Here is a tiny trained network, its code and every weight. The questions are about switching its units off for an input and a class, where a switched-off unit gives its printed mean instead of its output.

import numpy as np


def w(rows, s, z=0):
    codes = np.array(rows[::2]) - 128.0
    scale = np.full(codes.shape[1], s)
    scale[-1] = z or s
    return codes * scale


def norm(h):
    return h / np.sqrt((h * h).mean(-1, keepdims=True) + 1e-5)


def f(y):
    return y / 2 * (1 + np.tanh(0.7978845608 * (y + 0.044715 * y**3)))


def log_softmax(a):
    a = a - a.max(-1, keepdims=True)
    return a - np.log(np.exp(a).sum(-1, keepdims=True))


def net(x, mask):
    res = np.array(x, float).reshape(1, 4) / 4 @ E
    u = 0
    for l in range(3):
        y = f(norm(res) @ A[l][:, :-1].T + A[l][:, -1])
        res = res + np.where(mask[u : u + 6], y, B[l][:, -1]) @ B[l][:, :-1]
        u += 6
    return log_softmax(norm(res)[-1] @ U[:, :-1].T + U[:, -1])


A, B = {}, {}
E = w([
[99,114,80,81,131,184,1,204],'x0',
[158,104,154,66,54,71,52,70],'x1',
[110,121,166,42,103,202,120,206],'x2',
[196,88,64,120,187,45,59,221],'x3',
],0.009)
A[0] = w([
[138,162,115,176,130,153,155,121,1],'0.n1',
[114,128,91,98,127,185,103,109,228],'0.n2',
[116,122,29,183,122,118,178,114,43],'0.n3',
[38,172,189,91,61,162,52,101,149],'0.n4',
[160,108,112,75,128,54,162,120,56],'0.n5',
[119,84,174,165,255,187,199,138,183],'0.n6',
],0.0087,0.0018)
B[0] = w([
[160,151,160,118,64,196,171,207,146],'0.n1',
[85,2,124,51,145,135,19,204,175],'0.n2',
[188,192,49,252,132,132,131,129,179],'0.n3',
[201,142,107,114,144,213,143,131,226],'0.n4',
[115,159,220,121,4,102,33,46,162],'0.n5',
[108,190,102,124,98,54,133,157,254],'0.n6',
],0.0094,0.0058)
A[1] = w([
[156,144,182,171,77,105,154,136,5],'1.n1',
[144,111,122,128,89,99,216,81,56],'1.n2',
[2,133,179,113,117,142,194,224,81],'1.n3',
[116,83,93,176,168,190,28,106,104],'1.n4',
[168,112,102,105,165,96,103,132,113],'1.n5',
[186,197,115,126,65,147,135,219,32],'1.n6',
],0.0087,0.0025)
B[1] = w([
[97,130,97,175,80,119,94,112,175],'1.n1',
[122,98,140,147,140,129,97,186,201],'1.n2',
[107,195,92,10,58,82,157,62,247],'1.n3',
[64,147,125,131,146,199,60,116,255],'1.n4',
[141,131,77,197,147,119,79,72,185],'1.n5',
[73,152,125,124,86,144,180,88,223],'1.n6',
],0.011,0.0038)
A[2] = w([
[146,159,204,155,146,137,195,145,253],'2.n1',
[218,86,164,112,115,39,110,72,67],'2.n2',
[93,132,94,122,138,152,143,219,197],'2.n3',
[166,121,159,47,96,191,254,92,138],'2.n4',
[176,22,74,15,80,184,103,152,179],'2.n5',
[151,66,174,150,87,187,107,3,104],'2.n6',
],0.0077,0.0023)
B[2] = w([
[172,186,77,142,169,142,116,156,169],'2.n1',
[149,90,214,134,40,110,89,50,177],'2.n2',
[115,112,172,167,126,67,80,33,187],'2.n3',
[143,69,134,64,253,70,68,163,215],'2.n4',
[112,134,146,188,98,165,243,117,254],'2.n5',
[189,113,177,108,148,64,140,203,197],'2.n6',
],0.012,0.0059)
U = w([
[76,76,157,74,99,252,110,145,184],'0',
[94,97,110,143,85,125,196,159,2],'1',
[174,90,209,140,60,60,95,61,173],'2',
[149,205,78,215,129,76,201,136,158],'3',
[66,206,107,21,154,71,177,127,147],'4',
[200,79,200,64,213,116,163,180,101],'5',
[93,108,70,181,204,108,30,118,123],'6',
],0.015,0.0044)

Each question gives the input, the list of numbers given to net, and the class t.
The units are the neurons (one row each of A and B). Each row of codes is followed by its name. A weight is (code - 128) times the scale printed after its matrix; where a second scale follows, it is the last column's (A, B and U).
mask holds one flag per neuron, layer by layer. A switched-off neuron (its flag False) gives its mean, the last column of its row in B, instead of its output. The means were averaged over made-up inputs and are rounded, as every weight is.
A unit's drop is (log p(t) with every unit on - log p(t) with that unit switched off) / (log p(t) with every unit on - log p(t) with every unit switched off).
The circuit of an input: a set's keep is (log p(t) with only the set's units on - log p(t) with every unit switched off) / (log p(t) with every unit on - log p(t) with every unit switched off). Starting from the 12 units with the biggest drops (on a tie, the unit counted first), units are removed one at a time, each time the one whose removal leaves the highest keep (on an exact tie, the one counted first), for as long as the keep stays at least 0.8.
units of the circuit, in order: the units of the circuit, biggest drop first
top k neurons: the k neurons with the biggest drops, biggest first
k most important neurons of layer l: the k neurons of layer l with the biggest drops, biggest first
drop of u: that unit's drop, to one decimal
input [-4,0,-2,2], class 2: units of the circuit, in order -> 0.n5
input [-7,-8,3,-7], class 4: units of the circuit, in order -> 1.n3; 2.n4
input [5,-7,5,6], class 4: units of the circuit, in order -> 1.n3; 0.n4
input [5,-8,5,2], class 4: top 2 neurons -> 1.n3; 0.n6
input [-3,-6,4,6], class 4: top 3 neurons -> 1.n3; 2.n5; 1.n6
input [-6,-1,3,-6], class 4: top 2 neurons -> 1.n3; 0.n6
input [7,5,5,8], class 0: top 4 neurons -> 2.n5; 0.n3; 2.n4; 0.n6
input [2,3,-6,8], class 2: top 2 neurons -> 2.n2; 0.n5
input [0,-1,2,-5], class 5: top 2 neurons -> 0.n4; 2.n4
input [0,7,-3,-4], class 5: 2 most important neurons of layer 2 -> 2.n6; 2.n4
input [-8,-1,-2,5], class 2: 2 most important neurons of layer 0 -> 0.n5; 0.n4
input [-5,1,7,5], class 2: drop of 0.n5 -> 0.2
input [-3,-3,5,-5], class 4: drop of 1.n3 -> 0.2
input [-7,2,6,-6], class 5: units of the circuit, in order -> 2.n4
input [2,-2,-3,-7], class 5: drop of 2.n4 -> 0.6
input [5,3,-2,0], class 0: 2 most important neurons of layer 2 -> 2.n5; 2.n4
